Every row comes from one small tree of marks. Brackets hold a mark, then the marks that hang from it, in alphabetical order. Every link used is in the known rows. Which tree was each row made from?
Each row is shifted at random along 8 fixed directions that mean nothing.
Known rows
(G (H (F (C Z) (V Y)))): [ 0.14 -0.87  1.99  3.98  0.61 -2.18 -1.23  0.45  4.47 -1.08  0.86  0.20
 -1.16  3.72 -1.33  1.24 -1.64 -0.03  1.94  2.34  1.65 -1.27 -2.86  0.44
  1.11  0.13  1.15  1.96  2.86  1.44 -2.21  1.25  3.56 -3.52 -0.29  2.72
 -4.14  0.89  1.06  2.03  1.85]
(L (F C V) G (Z W Y)): [ 0.04 -0.01 -0.28 -1.89 -4.21 -5.94 -2.12  1.34  0.82 -2.69  2.09 -0.60
  1.77  2.70 -1.73  3.35 -1.85 -4.76 -0.89  1.49 -0.04 -3.21  3.05  2.27
  1.18  0.50  1.23  0.52 -0.69 -1.28  1.80 -0.29  3.90  1.90  0.88 -0.79
 -0.62  3.17  0.62 -1.47  3.15]
(Z (G H) (W (C (S (L F))) Y)): [-4.19 -0.66  0.70  2.38 -1.28 -2.25 -0.31 -1.81 -1.74 -2.97  1.08  1.46
  2.45 -0.06 -1.42  6.20 -1.87 -0.88  1.69  0.83 -2.53  1.10  0.92 -0.96
  1.33 -5.05  0.17 -0.22 -0.60 -1.97  2.88 -1.47  0.41 -1.58 -0.47 -0.56
 -1.13 -2.21  2.45  0.28  2.32]
(V (G H) (Y (W C M))): [-2.00 -2.69 -3.14  1.66  0.75 -1.84 -0.70 -0.26  4.77  0.02  2.40 -0.13
 -1.94  2.26 -2.47  1.25 -2.06 -3.37  0.14  0.60 -0.67 -0.07 -1.52  0.07
  1.38 -1.80 -2.12 -0.33 -0.86  2.38  2.05 -0.03 -1.82  2.25 -0.88  2.15
 -2.19 -0.31 -0.60  1.01  4.19]
(L (W M (Y (G H))) Z): [-1.22 -0.19 -4.07 -2.27  0.78  0.54 -2.04  0.20  0.64  2.24 -0.27 -0.29
  0.40  2.04 -2.22 -0.51 -1.60 -3.78 -2.44 -1.13 -1.42 -1.57  2.42  0.71
  1.43 -0.06 -1.30  3.00 -4.46  0.36  3.22 -0.78  0.67  1.87  1.53 -1.00
 -1.57  2.17  1.67  0.58  3.11]
(M (L F G) W): [ 1.03  3.43  0.33 -0.40 -2.25 -5.37 -0.34 -3.47 -1.05 -3.36 -0.68  0.51
  1.47 -0.58  2.37  4.18 -1.62 -2.78  0.64  0.86 -4.17 -2.47  0.23  1.50
 -0.48 -0.34  1.69  2.70  0.21 -2.15 -1.68 -0.05  0.55 -2.22  0.62  2.68
 -1.45  0.37  1.27 -2.35  1.52]
(V (G (H F)) (Y (W (C S Z)))): [-1.21  2.56  0.72  7.73  3.13 -1.33 -1.47 -1.86  3.95  0.31 -0.56  3.06
 -1.06  3.89 -1.05  3.79 -2.95  1.37  5.77  2.66 -0.78 -0.21 -1.21  1.10
  2.65 -3.26  1.02  2.53  3.02  1.92  1.40  2.57  4.04 -7.06 -0.50  1.55
 -4.85 -0.80  2.34  0.91  1.72]
(Z (G (H F)) (W M) Y): [-0.36  0.42 -1.26  3.58 -0.67 -2.38  1.11  1.18 -1.61 -2.74  0.90  2.75
  0.75 -1.92 -2.85  3.14 -2.85  0.49  4.71  2.51 -2.31 -2.39  1.17 -0.63
 -0.46 -0.40 -1.35 -0.45 -1.12  1.14  2.72  0.03  0.49 -1.09  0.92  1.32
  0.38  0.46  1.75 -0.35 -2.23]
(M (L (F V) Y (Z G)) (W C)): [-1.84  0.90 -0.53  0.81  0.40 -3.76  2.83 -4.44 -1.39 -5.13 -2.02  0.57
  4.59 -3.18 -0.69  1.82 -3.56 -5.67 -0.05 -1.81 -2.37 -3.44 -0.86 -1.21
  1.23  0.11 -0.15  6.84 -3.40  0.64  1.80 -1.13 -0.57 -0.17  0.78  1.14
 -1.06 -1.20  2.62  2.08 -1.30]
(H (F (V Y))): [-3.38 -0.75 -0.63  2.52  0.71 -4.86  0.85 -1.20  3.37 -0.96  3.48 -6.42
 -1.92  0.01 -1.99 -0.15 -0.98 -1.31 -0.97 -2.68  1.37 -0.85 -3.70  1.09
 -1.17  0.91 -0.90  2.23 -0.38  3.39 -0.57  0.01 -1.12  4.09  1.88  1.24
  0.63  2.23 -3.43  0.40 -0.42]
(W (M (L (F V) Y Z))): [-0.01  3.46 -4.12 -1.87 -0.08 -4.62 -1.82 -3.70  0.27 -2.06 -1.08 -1.56
  0.09  2.43 -1.49  1.16 -1.18 -6.85 -0.99 -0.93 -1.16 -5.38  0.60  2.52
  0.25  0.04 -0.77  2.45 -3.09 -0.16 -0.08  1.13  1.78  1.95  2.40  1.51
 -0.21  2.76 -1.62 -2.28  5.22]
(V G (Y (W C))): [-2.91  4.10  1.24  5.50  0.29 -3.00  1.38 -1.95 -0.14 -1.73  0.06  1.92
 -1.07 -3.47  1.15  3.12 -3.23  1.78  4.80  2.06 -2.66 -0.76 -0.29  2.14
 -0.11 -0.25  0.87  3.38  4.35  3.45 -0.16  2.53  2.72 -4.37  2.82  0.53
 -2.38  0.96  0.02 -0.78 -3.98]
(Y (G H) W): [-1.17  0.54 -2.69 -0.28  1.66 -1.04  0.70  0.71  3.94  1.82  1.20 -3.07
 -0.75 -2.07 -3.91 -3.96  0.78 -1.60 -3.49 -1.79  1.75 -1.55 -1.77 -0.61
 -1.54  2.30 -1.19  2.02 -4.42  2.92  3.46  1.83 -1.15  5.69  0.91  0.27
  0.82  0.50 -2.44  1.95  0.77]
(L (F C) (G H) W Y): [-1.06  1.30  1.48  1.59 -0.09 -3.07  0.28 -4.41 -1.07 -2.09  2.34  0.96
  5.84  0.99 -0.87  3.86 -2.54 -3.46 -0.86  0.24 -1.18 -0.56  1.31  1.68
  2.90 -1.16  1.05  3.46 -1.16 -0.65  1.02 -2.20  3.23  0.37 -1.42  0.20
 -4.77 -0.22  3.97  1.36  2.54]
(M (L (Z W))): [ 0.97 -1.03 -1.60  0.37 -2.84 -0.68 -0.17  1.38 -2.20 -0.37  2.85  4.63
  2.43 -0.01 -1.06  1.90 -4.45 -3.77  3.17  0.79 -1.17  0.62  4.17 -0.40
  1.92  1.33 -2.28 -1.18  0.56 -3.30  1.43 -1.94 -2.05 -2.41  0.35  1.55
  0.66  1.04  2.14 -0.99 -0.46]
(Y (G (H (F C))) (W M)): [ 0.48 -2.14 -2.13  2.37 -1.01 -1.15 -0.59  0.29  0.96  2.66  6.15  2.64
  2.17  4.99 -3.74  2.13 -2.02 -3.52  1.79  1.64 -0.03  2.51  1.29  2.11
  4.15  0.94 -2.49  0.33  1.15 -1.52  4.57 -1.50  0.90 -1.82 -0.12  0.21
 -1.83  1.23  3.65  1.83  2.31]
(W (C Z) Y): [-2.19  1.22 -1.25  3.57  0.41 -0.24 -1.54 -1.56 -1.45 -0.65  0.58  3.31
  1.58 -0.99 -3.04  0.50 -2.55 -1.77  2.98  0.78  0.29 -0.05  1.17  0.43
  1.19 -0.12 -2.32  0.48  1.21  1.60  1.47  0.62  0.07 -1.64  1.76  1.30
  0.40  1.14 -0.66 -1.08 -0.26]
(H (F C V) G): [-0.52 -0.40  0.87  2.04  0.64 -3.11 -1.41 -2.56  0.84 -1.75  1.07  0.45
  0.17  4.03  0.57  4.28 -0.02 -0.04  2.47  3.07 -1.83  0.85  0.11  4.04
  3.64 -3.45  1.76  2.51  2.49  0.13  1.05  0.28  4.99 -2.10 -0.04 -3.07
 -2.48  0.37  2.77  0.89  1.69]
(V (G (H (F (C (S L))))) (Y W)): [-0.17  2.17 -0.83  5.93  2.00 -3.23 -1.89 -0.70  2.73  0.40  3.00  5.72
  1.28  0.56 -2.35  2.48 -3.98  0.06  6.55  4.70 -0.60  1.93  0.12  0.78
  1.83  0.78 -2.20  2.41  1.69  0.04  0.77  1.85  3.71 -5.91  2.14  1.80
 -2.02  0.31  2.00 -1.43 -2.20]
(V (G (H (F (C S)))) (Y (W M))): [-3.58 -3.40 -0.37  3.08  1.89 -4.75 -1.74 -0.85  4.59 -1.05  2.04 -1.21
 -1.76  1.58  0.03  4.57 -2.36 -0.32  3.07  3.69 -2.38 -0.37 -2.28  0.00
  0.91 -3.47  1.05  0.51 -0.25  2.02 -1.25 -1.12 -0.37  1.08 -0.35  2.53
 -2.23  1.11  0.40  0.79  1.08]
(F (C (S (L W)) Z) (V G Y)): [-0.37 -3.43  1.87  2.89  4.82  0.19 -0.01 -3.66  2.94 -5.07 -3.29  8.18
  4.51 -2.11  0.99  5.65 -2.78 -0.62  4.57  4.95 -2.18  0.61 -1.67 -1.28
  4.66 -6.25  2.19  5.73 -1.92 -0.91 -0.07 -0.09  3.01 -2.61 -3.21  2.43
 -4.08 -1.89  5.49  1.93 -2.10]
(F C (V (G H) (Y W))): [-2.59 -2.01  0.88  1.63  1.44 -3.12 -1.79 -2.26  3.99 -1.55  3.95  3.90
 -0.49  0.68 -2.36  3.42 -3.46 -1.15  4.45  4.59 -1.78 -0.95  2.62  4.28
  3.91 -3.60 -0.29  1.40  0.08  2.30  0.66  1.29  4.79  0.96  0.58 -0.63
 -3.20  2.70 -0.33  1.37  1.59]
(H (F (C (S (L W (Z Y))))) G): [ 2.45  3.06 -1.18  4.27 -2.66 -5.58 -3.11  1.10 -2.10 -2.30  1.52  7.02
  3.84  0.69 -0.23  5.58 -1.83 -2.42  4.88  7.19 -0.87  1.08  1.48  1.24
  0.66  1.19  1.26  1.14  3.19 -3.86  0.10  0.15  4.20 -5.28  0.58  2.32
 -1.07  0.81  3.86 -4.06 -2.36]
(F (C S (Z W)) (V G)): [-1.25 -2.69  0.60  0.98 -2.31 -5.64 -1.98  3.89  2.82 -1.28  0.34  1.93
 -0.97 -1.57 -0.95  1.99 -3.96 -1.60  4.77  3.32  0.40 -2.14 -0.67 -2.50
  0.51  1.91  0.45  1.46  0.50  0.36 -1.19  0.45 -1.23 -0.59  2.14  2.16
  1.63  2.51 -0.17 -0.05 -4.60]
(C (S L) (Z G)): [-0.39  0.20 -0.37  0.75  1.61 -0.18 -0.50 -1.32 -0.38 -0.55 -2.41  4.19
  2.04 -1.35 -0.31  2.88 -0.57  0.03  2.86  1.59 -1.56 -0.40  0.87 -0.74
  1.70 -3.45  1.01  1.35 -1.87 -0.71  1.57  0.51  1.68 -1.33 -0.43 -0.17
  1.66 -0.80  1.12 -0.63 -1.30]
(Y (W (C S (Z (G H))) (M L))): [-4.49  0.63  0.17  2.22 -2.35 -3.18  1.60 -1.66  1.18  0.14 -0.16 -2.48
 -3.04  2.70  0.30  4.68 -3.04 -0.35  2.44 -1.92 -1.88 -1.43 -1.82 -1.19
  2.09 -2.61  2.17  0.82  1.66  1.19  3.05 -0.33 -2.24 -3.74  1.12  0.26
 -1.54 -0.49  0.95  2.72  2.43]
(G (H (F C V))): [ 1.32 -2.24  0.78  3.10  1.23 -1.31 -2.88 -1.99  1.10 -3.47  3.32  7.19
  2.82  3.00 -3.39  3.15 -0.69 -2.90  4.46  7.13  0.05  0.39  1.10  2.69
  3.51 -2.75 -0.71 -1.16  1.18 -1.50 -0.56  1.14  3.68 -1.77 -2.31  2.19
 -2.96 -0.45  2.34  0.89  3.07]
(W (C S) M (Y G)): [-2.83 -1.57 -3.06  3.33  3.02  0.75  0.13 -3.16  0.83 -4.65 -1.60  2.80
  2.92 -2.36 -2.42  2.97  1.95 -3.58 -0.14  3.02  0.12 -0.51 -3.66 -0.84
  0.89 -5.57 -0.18  0.48 -3.25  0.10  2.53  0.36 -2.77  3.23 -2.11  3.05
 -0.68 -2.43  0.57 -0.70  3.23]
(V (Y (G (H (F (C S Z)))) W)): [-2.91 -3.25  1.20  3.89  5.13 -2.62 -1.24  0.02  4.59 -2.31 -1.63  1.00
  1.50 -4.39 -0.97  1.75 -0.36  1.06  1.41  5.47 -1.65 -2.00 -3.54 -2.28
 -1.22 -2.92  2.94  2.97 -2.96  3.23 -2.50  0.20  0.56  3.71 -1.46  4.79
 -1.35  0.41  0.24  1.98 -2.50]
(W (C S (Z G))): [-1.31 -3.76 -0.73 -0.36 -1.90 -2.22 -1.51  5.73 -0.15  2.25 -0.49  1.46
  0.62 -0.48 -1.33 -0.34 -2.84 -1.50  1.93  0.58 -0.11  0.50  0.07 -5.03
  0.38  2.84 -1.31  0.63 -0.83  0.18 -0.39 -2.63 -3.43 -0.97  2.14  0.97
  3.34  0.23  1.07  0.12 -5.43]
(V G (Y (W C (M L)))): [-2.39 -1.13 -3.18 -0.79 -0.03 -2.36  0.82 -1.16  4.38  0.50  0.13 -4.12
 -3.68  3.05  0.45  1.50 -3.02 -2.12 -1.24 -3.27 -2.71  0.16 -2.18 -0.26
  1.62 -1.30 -1.77  1.97 -0.72  2.05  3.10 -0.72 -2.38  0.07  1.59 -0.52
 -1.40  0.25 -0.35  0.26  4.09]
(F (C (S G L) (Z W)) V): [ 0.15 -1.24  3.32 -3.63 -3.35 -3.23 -4.21  1.31  1.31  0.36 -1.27  3.02
 -1.41  5.27  2.64  6.93 -1.00  1.05  2.92  3.67 -3.62  0.76  3.42  1.70
  3.88 -4.36  3.36  0.53  2.56 -4.13  0.94  0.91  6.25 -5.07  0.67 -3.54
 -0.47  1.25  3.11 -0.97  2.21]
(H (F (C (Z W)) V) G): [-0.14  0.99 -1.96  0.68 -0.28 -6.23 -4.30  1.14  2.52 -0.35  0.11 -0.02
 -2.17  1.97 -2.51  0.98 -2.43 -1.00  3.89  3.10 -1.56 -2.25  1.29  2.00
  0.89  1.13 -0.73  2.13  0.57  2.59  2.02  2.81  3.51  0.48  3.50 -1.38
  1.93  3.39 -0.99 -1.47 -0.21]
(Y (W C M)): [-0.83  3.32  0.24  2.87 -2.79 -2.96  0.06  0.88 -3.20 -1.33 -1.52  2.95
 -1.36 -2.57  1.42  2.48 -1.60  0.69  4.64  3.86 -2.73 -1.15 -0.57 -0.31
 -1.78  2.57  0.87  1.19  4.96  0.50 -1.13  2.12 -0.29 -5.66  3.12  3.17
 -0.72  0.77  1.40 -1.32 -4.34]
(Z (G (H F)) (Y (W (C (S L))))): [-2.20  1.28 -0.20  2.74  0.33 -1.95 -0.94  0.80 -1.73  2.17  2.24  4.00
  1.70  1.45 -3.28  2.58 -4.14  1.96  5.60  1.44 -2.91  2.48  3.68 -0.34
  2.98  0.08 -2.79  1.67 -0.60 -0.12  4.90 -0.48  3.46 -5.84  3.59 -3.34
  0.65 -0.19  3.31  0.03 -3.86]
(S (F C V)): [-2.18  2.19  2.31  2.08  2.35 -0.60  1.88 -5.32  1.06 -3.42 -0.50 -1.51
  0.62  1.46 -0.14  1.47  0.21  0.39  0.47 -1.30  1.22  0.52 -3.24  1.04
  1.44 -2.19  1.42  3.90  1.57  2.04  1.92  2.75  3.48 -2.43  0.24 -1.65
 -1.77 -1.65  1.25  2.80  0.71]
(G (H (F (C (Z W Y)) V))): [-0.39 -2.38  1.95  2.54  2.00 -2.81 -1.16  0.81  2.95 -5.77 -2.41  2.09
  0.56 -2.97 -2.42  1.31 -1.28  0.93  2.69  5.25 -0.56 -4.06 -2.10 -2.39
 -1.29 -1.45  1.67  0.76 -2.05  2.39 -1.11  1.86  1.75  1.66 -1.47  3.68
 -1.16  0.16  0.44  2.06 -1.11]
(V G (Y W)): [-0.50  0.25 -1.50  2.61  0.63 -3.13 -0.14 -1.02  3.12 -1.34  2.10  1.48
 -0.50 -2.24 -1.28  2.04 -1.16 -1.76  1.53  2.30 -0.56 -1.35 -0.12  2.49
 -0.47 -1.65 -0.20  0.52 -0.11  1.63  0.67  1.38  0.96  3.17 -0.50  2.59
 -0.80  2.07 -2.43 -1.55  1.02]
(L F (G H) W Z): [ 1.15  5.33  0.32 -0.24 -1.00 -2.62 -2.42 -1.14 -1.71  0.34 -1.79  1.22
  1.53  3.05  1.48  2.40 -1.63 -2.05 -0.08  0.96 -2.62 -2.64  3.31  2.13
  0.55  0.89  2.90  3.78  0.51 -0.97 -0.97  0.99  5.40 -4.50  0.99 -0.28
 -4.25  0.76  3.89 -0.57  1.52]

Write each row's tree
[-0.20  0.37  0.07 -2.27 -0.95 -5.94 -3.32  0.25  0.31 -2.10  0.09 -0.15
  1.08 -0.74 -1.47  0.40 -0.66 -3.32 -0.21  3.31 -0.84 -3.63  0.59  1.09
 -1.16  1.99 -0.17  1.71 -1.54  0.43 -3.13  0.60  3.35  3.19  2.76  1.22
  0.59  3.27 -1.83 -1.97  0.00]
(L (F C V) Y)
[-1.33 -1.32 -1.92  2.77  0.24 -4.75 -2.36 -0.16  2.10 -0.48  5.06  4.75
  0.86  1.54 -3.98  4.01 -1.64 -4.34  4.50  3.72  0.50  1.00 -0.08  0.67
  1.05 -1.59 -2.28  1.09 -0.50 -1.11  0.42  0.57  0.55  0.63  1.01  4.89
  0.43  1.34  0.62 -1.11 -0.82]
(C (S (F (V (Y (W M)))) (G H)))
[-0.41  0.90  1.69 -0.28  0.43 -3.32 -3.77  0.30  0.51 -0.14  0.46  3.38
 -0.40  2.80 -0.23  3.26  0.30 -0.57  3.05  3.76 -1.24  0.35  0.94  0.53
  0.55 -2.24  0.93  1.48  0.31 -1.64 -2.58  1.77  4.34 -3.10  1.44  0.27
  0.04 -0.32  1.54 -0.71 -1.33]
(C (S (F V) (G H)))
[-2.75  0.96  0.79  4.07 -0.80 -4.37  0.50 -0.38  1.83 -2.16  3.39  2.82
  2.08 -3.19 -3.92  1.88 -1.72 -1.81  2.79  2.49  2.75 -1.76 -2.07 -0.08
  0.93  1.11  0.59  1.85 -0.30  0.95 -0.09  1.51  1.83  0.05  2.03  2.09
  0.59  1.42 -1.33  0.63 -3.61]
(F (C (S L) (Z (Y (G H)))) V)
[-0.43 -0.38 -3.47  0.78  0.62 -0.69  0.70 -0.45  1.28 -1.24 -0.57  1.11
  0.83 -1.41 -2.31  0.16  1.15 -3.54 -1.35  1.35 -0.55 -0.60 -2.41 -0.39
 -0.04 -0.20 -0.83  1.34 -1.59  1.03  3.95  1.53 -2.11  2.80 -0.46  2.13
  0.27 -0.94  0.33  0.32  1.50]
(Y G (W C M))
[-0.60  1.47  1.11  3.03  1.71 -1.08 -1.36 -1.33 -0.17 -1.52 -0.41  2.49
  0.58  0.11 -0.97  2.76  0.37  0.53  2.00  3.88 -2.31 -1.92  0.46  3.47
  0.85 -2.83  1.16  3.67  0.03 -0.25 -1.12  1.70  5.55 -2.74  1.15  0.00
 -3.61  1.50  1.95  0.33  0.48]
(W (Y (G (H (F V)))))
[-1.74  3.26 -2.43 -0.52 -0.27 -5.95 -2.00 -4.67 -2.85 -2.75  0.09  0.74
  4.86 -0.96 -0.37  3.68 -2.96 -6.53  0.05  1.52 -3.30 -3.68  2.74  2.61
  1.02  0.38  0.80  3.92 -2.15  1.06  0.25 -0.80  2.52  2.78  1.78  1.19
 -0.85  2.94  1.43 -2.42  0.86]
(L (F C) G (W M) Y Z)
[ 1.00 -1.46 -0.69 -2.12  2.83  0.64 -1.93 -1.56 -2.68 -2.63 -4.17  4.04
  4.83 -3.17  0.78  1.96 -0.31 -0.90 -1.15  2.11 -4.34  0.87  1.06 -2.29
 -0.60 -2.30 -0.41  3.87 -4.62 -2.89 -0.56 -2.07  1.14  0.55 -1.00  2.06
 -1.13 -0.98  4.38 -0.79 -1.25]
(S (L F (W Y)))
[-0.15  4.15  0.24 -1.42 -7.91 -8.12 -3.32  1.99 -3.40 -3.60 -1.54  0.72
 -2.64 -0.67  3.51  7.42 -0.41 -2.08  1.44  5.73 -4.75 -3.24  1.07  1.85
 -5.07 -0.16  3.71 -0.96  6.18 -2.61 -2.98  2.89  4.22 -4.06  3.26  2.94
  1.18  3.61 -1.20 -5.76  1.57]
(S (F C) (L (Z G (W M Y))))
[-2.90  1.87  0.68  1.51 -2.42 -6.02 -0.47 -4.13 -2.30 -3.23  2.44  0.61
  3.79  0.41  0.13  4.96 -2.19 -6.22 -0.80  0.23 -2.36 -0.45  0.39  1.73
  1.53 -0.34  2.24  4.09  1.34 -1.00 -1.14 -0.49  1.51 -1.24 -0.11  1.71
 -3.06 -0.74  3.00  1.22  0.18]
(S (L (F V) (G H) (W C) Z))
[ 1.13  2.45  1.67  1.80 -1.40 -3.05 -0.94  1.52 -0.94 -1.19 -1.60  2.53
  1.46 -1.54 -0.49  1.55 -1.74  1.11  2.56  3.06 -0.27 -2.58  0.77 -0.60
 -1.34  2.68  1.82  1.77  1.82  0.38 -0.30  0.78  4.06 -2.96  1.67  2.40
 -0.85  2.63  1.32 -0.44 -3.11]
(L (F (C (Z (Y W)))))
[-0.45 -1.95 -0.63 -1.58 -1.26 -4.24  1.80  3.75  0.11  2.59  1.08 -3.92
  2.65 -3.13 -1.47 -2.03 -1.19 -3.03 -3.76 -3.04  0.22 -1.59 -1.21 -2.11
 -1.44  5.58 -1.00  6.89 -3.93 -0.52  0.14 -3.17 -0.82  4.05  2.96  1.13
  0.73  3.22  1.41  1.98 -5.87]
(L (F V) (Y G W))
[-1.97 -1.08  2.76  1.41 -0.62 -4.70 -2.03 -0.80 -1.21 -4.05  0.50  3.16
  2.10 -1.08  0.51  4.67 -0.81 -1.03  4.23  5.59 -1.00 -1.15 -0.34  0.13
  0.73 -1.43  2.52  1.03  1.34 -1.34 -4.00 -0.35  1.85 -1.36  0.94  2.21
 -0.65  0.91  1.53 -0.31 -3.12]
(L (F (C S) V))
[-2.80  0.58  0.22  4.59  0.79  0.75  2.23  0.38  0.97 -0.45 -1.39 -1.53
  1.00 -2.99 -1.53 -1.41 -0.50 -0.50 -2.15 -1.93  1.93 -0.95 -4.39 -2.87
 -1.15  1.37  0.50  3.72  0.16  2.65  0.19  0.08 -1.65 -1.10  0.43  2.18
 -2.21 -1.40  0.86  3.02 -1.60]
(W (C Z) (Y (G H)))
[-4.49 -0.40 -2.60  0.65  2.27 -2.83 -0.98 -3.34 -2.43 -5.67 -3.63  0.67
  2.86 -4.67 -1.28  2.60 -1.33 -4.47 -0.88  2.10 -4.05 -3.87 -0.56 -2.02
 -1.84 -2.79  1.17  3.17 -4.63  3.34 -0.11 -0.69 -1.53  4.31  0.00  3.07
 -0.87 -0.93  1.42  1.07 -0.13]
(L F (W C M Y) (Z (G H)))
[-1.80 -1.34 -1.49  0.04  0.50 -4.12 -1.06  1.17  0.70 -2.26 -4.30 -0.10
  1.56 -4.41  0.29  1.88 -0.19 -3.38 -1.31  2.58 -2.28 -3.69 -4.03 -4.05
 -2.22 -0.14  2.07  3.31 -3.47  1.01 -1.95 -0.59 -3.47  4.26 -0.11  5.34
  0.64  0.35  0.16 -0.79 -2.29]
(L (W (C S Z) M) (Y G))
[-5.33  1.79 -0.79  1.55 -0.50 -4.68 -3.75 -1.22  2.65 -1.23  0.60 -5.19
 -2.96  2.90 -1.32  3.77  0.43 -1.57 -1.48  1.31 -1.97 -2.69  0.02  2.60
 -1.01 -4.59  2.56 -1.17 -0.39  1.64  1.62  2.27  1.80  2.55  0.71 -1.35
 -0.90  1.29 -3.05 -1.17  7.22]
(L (Z (W (C S) (Y (G (H F))))))
[-0.18 -1.43  1.00 -3.40 -2.65 -4.03 -1.66  0.17  1.55  1.17  2.67 -3.75
 -1.50  5.64  0.75  2.90  1.69 -2.79 -3.40 -2.05 -0.27  1.68 -0.41  1.88
  0.52 -1.75  1.02  0.95  1.15 -1.92  0.06 -0.47  2.46  1.26 -0.04 -1.75
  0.88  0.76 -0.09  0.15  2.88]
(S (F V) G)
[ 1.87 -0.77 -1.49 -0.56 -3.75 -2.67 -1.97  2.61  0.85 -1.04  1.07  4.94
  0.63  2.59 -1.89  3.28 -5.05 -2.63  3.61  3.12 -2.10 -2.18  3.09 -0.93
  2.61  0.75 -1.67 -1.52 -0.21 -1.92  1.42 -1.04  0.63 -3.62  1.12  2.14
 -1.24  1.81  2.65 -1.71  2.69]
(F (C (Z (W (M (L (G H)))) Y)))
[ 1.99  0.73 -0.63  1.38  2.66 -2.24 -1.54 -2.06  3.16 -3.11 -2.62  1.10
 -0.92  1.77  0.11  1.98  1.51 -1.37  0.88  3.16 -1.38 -2.41 -2.03  2.37
  0.44 -3.25  1.46  2.48 -0.77  0.45 -0.46  3.11  3.73 -0.33 -1.49  0.58
 -2.01 -0.41  0.43 -0.37  2.75]
(H (F (V G)))
[-0.39  1.30  0.86  2.44 -0.81 -0.59  1.89 -1.07  0.67 -2.98  1.08  1.31
  0.43 -0.64 -2.06  2.61  0.60  0.34  0.37  1.38  0.85 -2.51  0.12  1.70
  0.16 -3.16  1.67 -1.58 -0.60  0.96  2.12  1.03  2.96  0.98 -1.87 -0.34
 -1.90 -0.68 -0.69  0.76  2.94]
(Z (G H) Y)
[ 0.12  0.44 -2.11  2.19  0.10 -0.24  0.37  0.81  1.62 -0.36  1.06  1.60
  2.03 -0.24 -4.24 -0.84 -0.25 -3.01 -1.20 -0.46  2.26 -0.95 -0.97 -0.22
  0.92  0.91 -1.51  0.26 -1.23  1.59  3.60  0.82  0.40  1.86 -0.16  0.67
  0.95  0.08 -1.06 -0.23  0.90]
(W (C (Z (Y G))))
[-3.49  1.52 -0.91 -2.72  1.50 -4.74 -2.89 -4.38  3.00 -1.47  0.67 -2.49
 -0.88  4.69 -1.40  2.69 -3.87 -3.16 -1.01 -1.68 -4.79 -1.58  1.84  2.64
  3.54 -2.89 -0.95  4.29 -3.47  2.21  1.27  0.34  3.53  0.72  2.98 -2.64
 -3.38  0.78  0.69 -0.03  5.63]
(M (L (F (V Y)) (G H) (W C)))
[-2.66 -0.46  0.30 -0.97 -0.99 -2.01  1.71  0.11  1.91 -1.46 -3.18 -4.15
 -2.57  0.21  2.20  4.90 -1.21  1.76 -0.28 -2.07 -3.18 -3.45 -1.69 -1.54
  0.41 -4.37  3.47  0.88 -2.34 -0.16  2.09 -1.09 -1.13  0.40  0.37 -0.54
 -0.03  1.14  0.35  0.29  1.90]
(C S (Z (W (M L)) (Y G)))
